Below are the code and all the weights of a small trained network. Each question names an input and a class and asks about switching units off, where a switched-off unit gives its printed mean instead of its output.

import numpy as np


def w(rows, s, z=0):
    codes = np.array(rows[::2]) - 128.0
    scale = np.full(codes.shape[1], s)
    scale[-1] = z or s
    return codes * scale


def norm(h):
    return h / np.sqrt((h * h).mean(-1, keepdims=True) + 1e-5)


def f(y):
    return np.maximum(y, 0)


def log_softmax(a):
    a = a - a.max(-1, keepdims=True)
    return a - np.log(np.exp(a).sum(-1, keepdims=True))


def net(x, mask):
    res = np.array(x, float).reshape(1, 2) / 4 @ E
    u = 0
    for l in range(2):
        y = f(norm(res) @ A[l][:, :-1].T + A[l][:, -1])
        res = res + np.where(mask[u : u + 12], y, B[l][:, -1]) @ B[l][:, :-1]
        u += 12
    return log_softmax(norm(res)[-1] @ U[:, :-1].T + U[:, -1])


A, B = {}, {}
E = w([
[252,81,95,154],'x0',
[220,179,113,163],'x1',
],0.0038)
A[0] = w([
[186,153,44,162,132],'0.n0',
[136,206,106,18,192],'0.n1',
[216,148,130,42,121],'0.n2',
[73,169,214,108,126],'0.n3',
[123,222,139,96,72],'0.n4',
[190,144,163,223,1],'0.n5',
[193,220,138,73,203],'0.n6',
[37,141,86,155,190],'0.n7',
[149,2,141,167,23],'0.n8',
[194,125,155,114,84],'0.n9',
[93,160,86,106,49],'0.n10',
[139,180,151,122,68],'0.n11',
],0.0079,0.003)
B[0] = w([
[115,218,22,96,252],'0.n0',
[160,76,154,110,201],'0.n1',
[91,198,49,130,217],'0.n2',
[90,135,116,132,246],'0.n3',
[113,50,209,139,181],'0.n4',
[118,197,73,169,199],'0.n5',
[146,103,137,228,244],'0.n6',
[69,140,11,104,252],'0.n7',
[159,64,198,81,209],'0.n8',
[97,208,96,118,195],'0.n9',
[254,163,182,166,151],'0.n10',
[88,54,220,138,151],'0.n11',
],0.0051,0.0042)
A[1] = w([
[101,71,253,211,165],'1.n0',
[174,60,127,121,168],'1.n1',
[124,135,81,164,152],'1.n2',
[131,52,79,47,154],'1.n3',
[101,170,134,134,4],'1.n4',
[197,58,62,44,197],'1.n5',
[115,191,133,181,243],'1.n6',
[70,55,233,151,126],'1.n7',
[135,198,100,148,98],'1.n8',
[190,188,124,111,152],'1.n9',
[210,128,126,57,161],'1.n10',
[130,179,113,147,52],'1.n11',
],0.0073,0.0033)
B[1] = w([
[141,45,39,144,206],'1.n0',
[141,138,232,110,171],'1.n1',
[106,79,100,96,210],'1.n2',
[189,121,186,105,236],'1.n3',
[66,191,1,150,128],'1.n4',
[82,163,191,155,234],'1.n5',
[180,59,114,148,253],'1.n6',
[197,69,55,161,217],'1.n7',
[140,186,155,230,203],'1.n8',
[106,162,209,179,205],'1.n9',
[75,179,193,169,184],'1.n10',
[122,177,145,193,162],'1.n11',
],0.0063,0.0043)
U = w([
[164,66,190,109,129],'0',
[49,69,65,84,252],'1',
[189,190,100,30,4],'2',
[139,31,39,195,88],'3',
[144,195,198,157,57],'4',
[136,208,130,63,4],'5',
[177,211,60,255,252],'6',
],0.0076,0.0033)

Each question gives the input, the list of numbers given to net, and the class t.
The units are the neurons (one row each of A and B). Each row of codes is followed by its name. A weight is (code - 128) times the scale printed after its matrix; where a second scale follows, it is the last column's (A, B and U).
mask holds one flag per neuron, layer by layer. A switched-off neuron (its flag False) gives its mean, the last column of its row in B, instead of its output. The means were averaged over made-up inputs and are rounded, as every weight is.
A unit's drop is (log p(t) with every unit on - log p(t) with that unit switched off) / (log p(t) with every unit on - log p(t) with every unit switched off).
The circuit of an input: a set's keep is (log p(t) with only the set's units on - log p(t) with every unit switched off) / (log p(t) with every unit on - log p(t) with every unit switched off). Starting from the 12 units with the biggest drops (on a tie, the unit counted first), units are removed one at a time, each time the one whose removal leaves the highest keep (on an exact tie, the one counted first), for as long as the keep stays at least 0.8.
circuit, biggest first: the units of the circuit, biggest drop first
unit that matters most: the unit with the biggest drop
top k neurons: the k neurons with the biggest drops, biggest first
top k neurons in layer l: the k neurons of layer l with the biggest drops, biggest first
drop when u is switched off: that unit's drop, to one decimal
input [-4,8], class 3: circuit, biggest first => 0.n4, 0.n11, 1.n0, 0.n1
input [-5,2], class 3: unit that matters most => 0.n0
input [3,-1], class 4: circuit, biggest first => 0.n8, 1.n5
input [2,-8], class 0: top 2 neurons in layer 0 => 0.n0, 0.n2
input [7,-7], class 0: top 2 neurons in layer 0 => 0.n8, 0.n0
input [-7,1], class 1: top 2 neurons in layer 0 => 0.n7, 0.n6
input [1,-6], class 0: top 3 neurons in layer 0 => 0.n0, 0.n2, 0.n5
input [-3,0], class 1: top 2 neurons => 0.n7, 0.n6
input [-3,6], class 3: top 3 neurons => 0.n4, 0.n11, 0.n6
input [-4,7], class 3: top 2 neurons in layer 0 => 0.n4, 0.n11
input [2,-3], class 0: top 2 neurons in layer 0 => 0.n0, 0.n6
input [6,-2], class 4: top 4 neurons in layer 0 => 0.n8, 0.n7, 0.n6, 0.n3
input [-4,0], class 1: top 2 neurons => 0.n7, 0.n6
input [-3,1], class 3: top 2 neurons => 0.n0, 0.n4
input [8,-7], class 4: top 2 neurons in layer 1 => 1.n5, 1.n10
input [2,-6], class 0: top neuron in layer 1 => 1.n3
input [3,-5], class 0: top 2 neurons in layer 0 => 0.n0, 0.n6
input [-3,-2], class 1: drop when 0.n7 is switched off => 0.4
input [0,0], class 0: drop when 0.n0 is switched off => 0.8
input [7,-3], class 4: drop when 0.n8 is switched off => 0.3
input [0,-3], class 1: drop when 0.n7 is switched off => 0.2
input [-2,3], class 3: top neuron => 1.n0
